Here is a tiny trained network, its code and every weight. The questions are about switching its units off for an input and a class, where a switched-off unit gives its printed mean instead of its output.

import numpy as np


def w(rows, s, z=0):
    codes = np.array(rows[::2]) - 128.0
    scale = np.full(codes.shape[1], s)
    scale[-1] = z or s
    return codes * scale


def norm(h):
    return h / np.sqrt((h * h).mean(-1, keepdims=True) + 1e-5)


def f(y):
    return np.maximum(y, 0)


def log_softmax(a):
    a = a - a.max(-1, keepdims=True)
    return a - np.log(np.exp(a).sum(-1, keepdims=True))


def net(x, mask):
    res = np.array(x, float).reshape(1, 5) / 4 @ E
    u = 0
    for l in range(3):
        y = f(norm(res) @ A[l][:, :-1].T + A[l][:, -1])
        res = res + np.where(mask[u : u + 3], y, B[l][:, -1]) @ B[l][:, :-1]
        u += 3
    return log_softmax(norm(res)[-1] @ U[:, :-1].T + U[:, -1])


A, B = {}, {}
E = w([
[145,77,80,235,124,185,89],'x0',
[183,107,139,131,109,146,80],'x1',
[133,208,197,117,77,146,173],'x2',
[125,10,166,111,121,157,129],'x3',
[208,127,2,145,121,71,211],'x4',
],0.0073)
A[0] = w([
[135,185,45,139,165,46,116,103],'L0N0',
[77,2,71,200,176,171,80,139],'L0N1',
[29,130,212,76,159,172,121,4],'L0N2',
],0.0066,0.003)
B[0] = w([
[99,201,121,124,147,205,119,209],'L0N0',
[255,70,70,132,77,117,186,255],'L0N1',
[19,120,140,52,81,217,74,180],'L0N2',
],0.0096,0.0062)
A[1] = w([
[155,58,177,15,134,81,246,205],'L1N0',
[243,122,140,241,55,254,69,252],'L1N1',
[239,44,106,236,231,141,56,161],'L1N2',
],0.0053,0.0029)
B[1] = w([
[172,1,121,115,33,158,75,203],'L1N0',
[127,119,88,43,94,61,158,254],'L1N1',
[165,78,105,66,72,106,154,206],'L1N2',
],0.012,0.0075)
A[2] = w([
[186,3,78,191,117,98,49,167],'L2N0',
[101,99,156,205,150,213,80,89],'L2N1',
[90,48,243,232,253,201,107,1],'L2N2',
],0.0062,0.0047)
B[2] = w([
[212,112,75,102,74,99,197,255],'L2N0',
[138,145,111,74,58,138,118,132],'L2N1',
[78,180,253,58,146,127,93,128],'L2N2',
],0.012,0.0065)
U = w([
[90,192,138,163,209,141,87,4],'0',
[91,246,53,159,148,82,248,124],'1',
[129,132,220,197,218,33,68,3],'2',
[59,157,229,2,85,220,66,244],'3',
[243,16,35,39,28,71,218,253],'4',
],0.0074,0.0048)

Each question gives the input, the list of numbers given to net, and the class t.
The units are the neurons (one row each of A and B). Each row of codes is followed by its name. A weight is (code - 128) times the scale printed after its matrix; where a second scale follows, it is the last column's (A, B and U).
mask holds one flag per neuron, layer by layer. A switched-off neuron (its flag False) gives its mean, the last column of its row in B, instead of its output. The means were averaged over made-up inputs and are rounded, as every weight is.
A unit's drop is (log p(t) with every unit on - log p(t) with that unit switched off) / (log p(t) with every unit on - log p(t) with every unit switched off).
The circuit of an input: a set's keep is (log p(t) with only the set's units on - log p(t) with every unit switched off) / (log p(t) with every unit on - log p(t) with every unit switched off). Starting from all 9 units, units are removed one at a time, each time the one whose removal leaves the highest keep (on an exact tie, the one counted first), for as long as the keep stays at least 0.8.
units of the circuit, in order: the units of the circuit, biggest drop first
k most important neurons: the k neurons with the biggest drops, biggest first
top k neurons in layer l: the k neurons of layer l with the biggest drops, biggest first
drop when u is switched off: that unit's drop, to one decimal
input [1,-4,-2,-8,-1], class 1: top neuron in layer 0 => L0N2
input [-7,3,-4,-4,2], class 1: 2 most important neurons => L0N0, L0N1
input [-8,-1,6,-1,-1], class 3: units of the circuit, in order => L0N1, L2N0
input [-2,0,3,-4,7], class 1: 2 most important neurons => L0N1, L0N0
input [-5,0,0,-7,8], class 1: top 2 neurons in layer 0 => L0N0, L0N1
input [5,-5,-2,-7,-8], class 3: units of the circuit, in order => L2N0, L1N0
input [-3,3,-6,-8,2], class 0: 2 most important neurons => L0N1, L2N0
input [1,-5,-3,1,-6], class 3: 2 most important neurons => L0N2, L1N2
input [-6,4,-1,-4,2], class 1: 2 most important neurons => L0N0, L0N1
input [-2,7,5,-1,-2], class 3: 2 most important neurons => L0N1, L2N0
input [-4,-7,-6,-3,5], class 1: top 2 neurons in layer 0 => L0N0, L0N1
input [-7,-6,5,-5,3], class 1: top 2 neurons in layer 1 => L1N2, L1N1
input [-3,-1,5,-6,2], class 1: top 2 neurons in layer 0 => L0N1, L0N2
input [-3,-6,-1,8,-6], class 3: most important neuron => L0N2
input [0,-2,0,-6,5], class 1: drop when L0N1 is switched off => 0.1
input [-4,5,7,1,-4], class 3: drop when L0N1 is switched off => 0.1
input [-3,4,5,-7,5], class 1: drop when L0N1 is switched off => 0.2
